Below are the code and all the weights of a small trained network. Each question names an input and a target symbol and asks about switching units off, where a switched-off unit gives its printed mean instead of its output.

import numpy as np


def w(rows, s, z=0):
    codes = np.array(rows[::2]) - 128.0
    scale = np.full(codes.shape[1], s)
    scale[-1] = z or s
    return codes * scale


def f(y):
    return y / 2 * (1 + np.tanh(0.7978845608 * (y + 0.044715 * y**3)))


def softmax(a):
    e = np.exp(a - a.max(-1, keepdims=True))
    return e / e.sum(-1, keepdims=True)


def log_softmax(a):
    a = a - a.max(-1, keepdims=True)
    return a - np.log(np.exp(a).sum(-1, keepdims=True))


def net(x, mask):
    ids = ['αβδηθμξστφ'.index(c) for c in x.split()]
    T = len(ids)
    res = E[ids] + P[:T]
    u = 0
    for l in range(3):
        q, k, v = (res @ M[l].T for M in (Q, K, V))
        z = softmax(np.where(np.tri(T) > 0, q @ k.T / 2**0.5, -1e9)) @ v
        res = res + np.where(mask[u], z, O[l][:, -1]) @ O[l][:, :-1]
        u += 1
        y = f(res @ A[l][:, :-1].T + A[l][:, -1])
        res = res + np.where(mask[u : u + 12], y, B[l][:, -1]) @ B[l][:, :-1]
        u += 12
    return log_softmax(res[-1] @ U[:, :-1].T + U[:, -1])


Q, K, V, O, A, B = {}, {}, {}, {}, {}, {}
E = w([
[151,168,185,61,133,89,139,72,167,204,89],'α',
[107,67,87,135,165,51,114,43,123,60,186],'β',
[90,122,124,21,112,106,161,162,88,69,48],'δ',
[165,90,112,59,202,172,51,93,93,110,113],'η',
[83,140,204,96,127,225,134,210,158,91,188],'θ',
[165,172,164,99,110,199,80,52,102,197,145],'μ',
[115,120,74,129,22,125,54,66,79,171,214],'ξ',
[83,195,124,92,114,79,34,151,167,117,191],'σ',
[135,184,93,100,141,244,196,90,102,196,182],'τ',
[112,93,181,193,36,172,113,186,100,144,78],'φ',
],0.011)
P = w([
[204,146,119,145,90,170,87,64,235,54,2],'0',
[92,84,147,92,118,140,88,165,112,164,151],'1',
[90,109,172,53,110,135,116,145,93,148,157],'2',
[87,138,188,29,105,131,107,141,71,142,176],'3',
[76,129,204,10,101,136,126,131,71,154,180],'4',
[60,163,207,9,113,126,129,138,54,166,194],'5',
],0.0046)
Q[0] = w([
[39,154,232,7,24,148,89,121,17,199,134],'L0H1',
[215,115,114,253,141,141,114,249,196,134,77],'L0H1',
],0.0055)
K[0] = w([
[181,153,100,161,159,124,117,77,237,2,95],'L0H1',
[47,62,120,58,161,69,146,122,28,174,227],'L0H1',
],0.0073)
V[0] = w([
[52,253,131,44,121,107,137,183,186,107,199],'L0H1',
[181,137,28,149,182,31,58,18,74,81,141],'L0H1',
],0.0053)
O[0] = w([
[111,181,81,87,113,137,116,162,253,105,156,140],'L0H1',
[39,151,135,171,136,156,83,69,88,117,74,3],'L0H1',
],0.008,0.0019)
A[0] = w([
[232,166,70,96,169,108,84,118,216,98,77,166],'L0N1',
[135,169,139,100,22,165,25,117,184,153,135,252],'L0N2',
[126,208,107,118,177,227,139,54,131,185,124,146],'L0N3',
[19,35,170,130,196,150,86,111,107,45,157,196],'L0N4',
[228,71,42,123,131,93,201,143,222,123,172,196],'L0N5',
[183,168,74,125,105,199,159,92,75,235,190,160],'L0N6',
[136,185,161,165,121,205,124,103,88,216,121,151],'L0N7',
[143,146,198,100,129,62,115,42,166,171,87,176],'L0N8',
[156,53,86,110,164,97,106,141,159,97,201,202],'L0N9',
[143,104,157,84,198,2,164,16,176,180,141,227],'L0N10',
[166,109,80,158,160,81,122,139,140,13,75,75],'L0N11',
[199,157,159,68,201,111,131,141,7,143,210,146],'L0N12',
],0.0056,0.0029)
B[0] = w([
[133,106,166,28,211,117,142,145,64,157,157,150],'L0N1',
[115,121,240,95,69,100,96,110,107,168,109,255],'L0N2',
[135,164,166,115,196,184,140,60,202,165,181,149],'L0N3',
[120,141,184,143,134,170,118,195,17,90,200,201],'L0N4',
[109,205,189,192,177,166,177,133,41,56,202,177],'L0N5',
[166,94,147,71,112,217,198,71,182,118,113,168],'L0N6',
[198,134,165,171,153,191,130,92,148,137,102,168],'L0N7',
[175,174,152,148,169,77,71,129,46,190,109,156],'L0N8',
[82,142,194,188,96,140,88,107,72,113,170,175],'L0N9',
[149,238,195,189,106,130,90,185,10,167,101,172],'L0N10',
[71,145,17,156,202,159,208,111,138,79,155,117],'L0N11',
[157,3,171,144,88,151,88,156,181,192,23,186],'L0N12',
],0.0052,0.0056)
Q[1] = w([
[117,160,253,40,20,219,107,103,45,226,114],'L1H1',
[45,166,222,78,105,130,91,183,25,146,118],'L1H1',
],0.0053)
K[1] = w([
[197,149,246,6,150,112,159,133,175,203,116],'L1H1',
[129,213,161,50,109,133,180,164,123,254,120],'L1H1',
],0.0052)
V[1] = w([
[172,167,161,140,142,57,105,76,97,249,4],'L1H1',
[134,65,80,74,17,244,179,54,129,74,100],'L1H1',
],0.0044)
O[1] = w([
[253,174,84,155,163,51,114,94,174,51,147,255],'L1H1',
[54,50,206,160,180,57,187,81,124,222,135,141],'L1H1',
],0.0062,0.0043)
A[1] = w([
[168,106,79,96,33,95,156,118,106,178,168,104],'L1N1',
[157,67,185,132,161,49,69,128,187,166,155,164],'L1N2',
[133,136,144,191,98,123,104,219,105,80,89,190],'L1N3',
[121,179,168,166,149,236,114,90,209,167,90,155],'L1N4',
[151,128,195,71,103,210,132,244,125,111,215,142],'L1N5',
[2,17,139,126,126,85,130,134,99,215,161,128],'L1N6',
[153,112,120,101,53,61,46,91,53,181,194,116],'L1N7',
[144,131,162,71,129,58,73,153,8,97,6,172],'L1N8',
[128,110,205,168,64,202,99,181,161,118,122,129],'L1N9',
[198,184,48,112,91,74,60,173,153,65,150,84],'L1N10',
[62,145,122,110,73,52,128,191,77,90,32,253],'L1N11',
[199,47,167,155,132,177,116,134,117,117,122,152],'L1N12',
],0.0052,0.0039)
B[1] = w([
[132,158,155,115,68,152,188,136,145,86,77,136],'L1N1',
[138,149,117,106,22,96,94,159,140,161,156,173],'L1N2',
[136,106,168,168,145,112,119,204,101,144,154,177],'L1N3',
[182,150,167,104,152,65,112,121,114,145,190,164],'L1N4',
[131,156,157,112,151,125,111,142,64,155,61,254],'L1N5',
[124,166,143,173,116,229,198,153,144,85,128,179],'L1N6',
[86,166,141,174,79,202,112,105,155,126,85,193],'L1N7',
[168,64,111,177,157,192,106,138,172,123,172,217],'L1N8',
[159,150,111,156,108,70,114,160,70,154,84,200],'L1N9',
[136,145,110,165,127,183,154,193,147,141,104,175],'L1N10',
[132,31,220,166,162,66,92,167,183,105,179,188],'L1N11',
[167,139,97,142,102,96,163,131,79,254,92,176],'L1N12',
],0.0065,0.0085)
Q[2] = w([
[8,83,3,84,80,112,210,68,129,119,69],'L2H1',
[148,83,216,138,88,123,92,126,112,137,188],'L2H1',
],0.0053)
K[2] = w([
[139,158,158,142,84,162,140,253,97,175,179],'L2H1',
[173,117,96,85,148,132,146,30,195,155,153],'L2H1',
],0.0047)
V[2] = w([
[77,58,82,157,127,108,138,227,163,75,111],'L2H1',
[96,147,142,188,2,121,55,123,86,139,86],'L2H1',
],0.0065)
O[2] = w([
[156,141,254,182,185,124,90,149,166,153,124,5],'L2H1',
[59,149,134,165,150,63,112,90,121,56,15,158],'L2H1',
],0.0073,0.012)
A[2] = w([
[208,234,109,119,16,152,125,76,130,64,108,164],'L2N1',
[114,91,6,75,81,126,208,124,125,184,198,172],'L2N2',
[155,133,68,106,110,189,204,182,156,198,184,97],'L2N3',
[224,35,128,210,92,137,131,47,143,147,136,252],'L2N4',
[62,135,194,197,217,216,133,119,125,156,96,47],'L2N5',
[106,161,211,213,199,34,64,166,133,146,128,107],'L2N6',
[166,207,219,141,36,198,103,80,144,212,197,168],'L2N7',
[79,178,95,58,197,235,87,89,108,82,153,197],'L2N8',
[118,199,100,160,200,13,32,119,86,133,2,90],'L2N9',
[60,99,127,85,219,178,115,181,119,62,205,115],'L2N10',
[180,99,187,141,222,141,130,216,166,193,212,101],'L2N11',
[128,118,77,165,76,72,29,200,85,126,60,120],'L2N12',
],0.0043,0.0022)
B[2] = w([
[143,142,109,138,236,75,154,143,133,79,98,254],'L2N1',
[161,156,212,127,62,97,110,101,124,61,156,237],'L2N2',
[154,125,188,164,113,156,180,134,185,82,118,185],'L2N3',
[127,32,63,177,134,147,143,67,151,141,131,201],'L2N4',
[174,108,85,116,165,81,192,146,78,110,191,178],'L2N5',
[169,173,212,131,65,88,120,79,98,104,158,213],'L2N6',
[30,62,108,124,223,98,149,137,156,81,95,247],'L2N7',
[69,198,150,92,96,211,36,135,144,134,195,158],'L2N8',
[99,160,122,150,59,253,188,108,155,135,133,184],'L2N9',
[90,150,99,76,171,176,75,165,131,53,167,160],'L2N10',
[57,112,115,141,190,53,151,156,126,85,43,196],'L2N11',
[160,173,165,173,103,112,87,130,143,236,96,232],'L2N12',
],0.005,0.0068)
U = w([
[191,185,89,174,185,160,159,158,173,106,98,110],'α',
[118,154,145,216,168,139,120,75,64,91,188,58],'β',
[92,33,146,109,195,72,135,150,202,71,94,251],'δ',
[132,57,55,115,175,235,52,131,111,233,110,200],'η',
[127,186,154,79,148,126,179,179,55,144,83,99],'θ',
[148,113,77,69,115,2,111,99,93,136,142,129],'μ',
[44,130,95,151,149,159,179,91,178,102,26,146],'ξ',
[97,173,161,105,84,119,23,125,230,159,157,164],'σ',
[142,119,148,123,89,194,189,126,189,134,171,68],'τ',
[179,82,158,196,81,94,159,147,130,193,75,112],'φ',
],0.0048,0.003)

Each question gives the input, a string of symbols that net reads in full, and the target symbol t.
The units are the heads (2 rows each of Q, K, V and O) and the neurons (one row each of A and B). Each row of codes is followed by its name. A weight is (code - 128) times the scale printed after its matrix; where a second scale follows, it is the last column's (O, A, B and U).
mask holds one flag per unit, layer by layer, with each layer's heads first. A switched-off unit (its flag False) gives its mean, the last column of its rows in O or B, instead of its output. The means were averaged over made-up inputs and are rounded, as every weight is.
A unit's drop is (log p(t) with every unit on - log p(t) with that unit switched off) / (log p(t) with every unit on - log p(t) with every unit switched off).
The circuit of an input: a set's keep is (log p(t) with only the set's units on - log p(t) with every unit switched off) / (log p(t) with every unit on - log p(t) with every unit switched off). Starting from the 12 units with the biggest drops (on a tie, the unit counted first), units are removed one at a time, each time the one whose removal leaves the highest keep (on an exact tie, the one counted first), for as long as the keep stays at least 0.8.
circuit, biggest first: the units of the circuit, biggest drop first
unit that matters most: the unit with the biggest drop
top k neurons: the k neurons with the biggest drops, biggest first
k most important neurons of layer l: the k neurons of layer l with the biggest drops, biggest first
input σ θ α η, target α: circuit, biggest first -> L1H1, L0N8, L0N10
input ξ ξ ξ θ φ, target ξ: circuit, biggest first -> L2H1, L0H1
input φ σ θ, target θ: circuit, biggest first -> L1N5, L1H1, L1N8
input φ β φ φ η, target φ: circuit, biggest first -> L0N12, L0H1, L1N12
input β β θ σ, target β: top 2 neurons -> L0N4, L2N5
input δ σ τ τ δ, target τ: top 2 neurons -> L0N6, L0N3
input φ β ξ θ τ σ, target τ: unit that matters most -> L0N6
input φ δ η, target φ: 2 most important neurons of layer 1 -> L1N12, L1N2
input δ η δ φ τ, target τ: 3 most important neurons of layer 0 -> L0N6, L0N3, L0N4
input ξ β θ φ φ φ, target ξ: circuit, biggest first -> L2H1, L0H1, L0N4
input φ φ φ φ φ β, target φ: circuit, biggest first -> L0H1, L0N12, L0N10, L1N12
input α α β η, target α: circuit, biggest first -> L1H1, L0N8, L0N10, L1N10
input φ σ α ξ, target α: circuit, biggest first -> L1H1, L0N10, L0N8, L1N10
input β δ β θ θ β, target β: top 2 neurons -> L0N4, L0N10
input θ σ ξ β θ, target θ: circuit, biggest first -> L1N5, L1H1, L0H1, L1N8
input β η θ β α, target α: top 3 neurons -> L0N8, L0N10, L2N1
input φ φ σ φ η, target η: unit that matters most -> L1N8
input ξ τ σ α θ, target α: top 4 neurons -> L0N8, L0N10, L1N10, L2N1
input η α ξ β σ, target α: 2 most important neurons of layer 0 -> L0N8, L0N10
input δ φ θ φ, target δ: top neuron -> L2N7
input φ δ φ σ φ τ, target τ: top 4 neurons -> L0N6, L0N3, L1N4, L2N3
input φ η η φ φ β, target φ: top 2 neurons -> L0N12, L0N10
input φ β φ φ β ξ, target ξ: top 2 neurons -> L1N7, L0N6
input τ σ σ, target τ: top 3 neurons -> L0N3, L0N6, L1N6
input α φ θ β β φ, target α: top 2 neurons -> L0N8, L0N10
input β ξ θ φ η μ, target μ: top 2 neurons -> L1N4, L0N3
input θ ξ δ μ φ, target μ: most important neuron of layer 1 -> L1N10
input μ φ δ, target μ: 2 most important neurons of layer 0 -> L0N3, L0N6
input μ φ φ η, target μ: 2 most important neurons of layer 2 -> L2N2, L2N9
input τ φ φ α α θ, target α: 2 most important neurons of layer 2 -> L2N1, L2N3
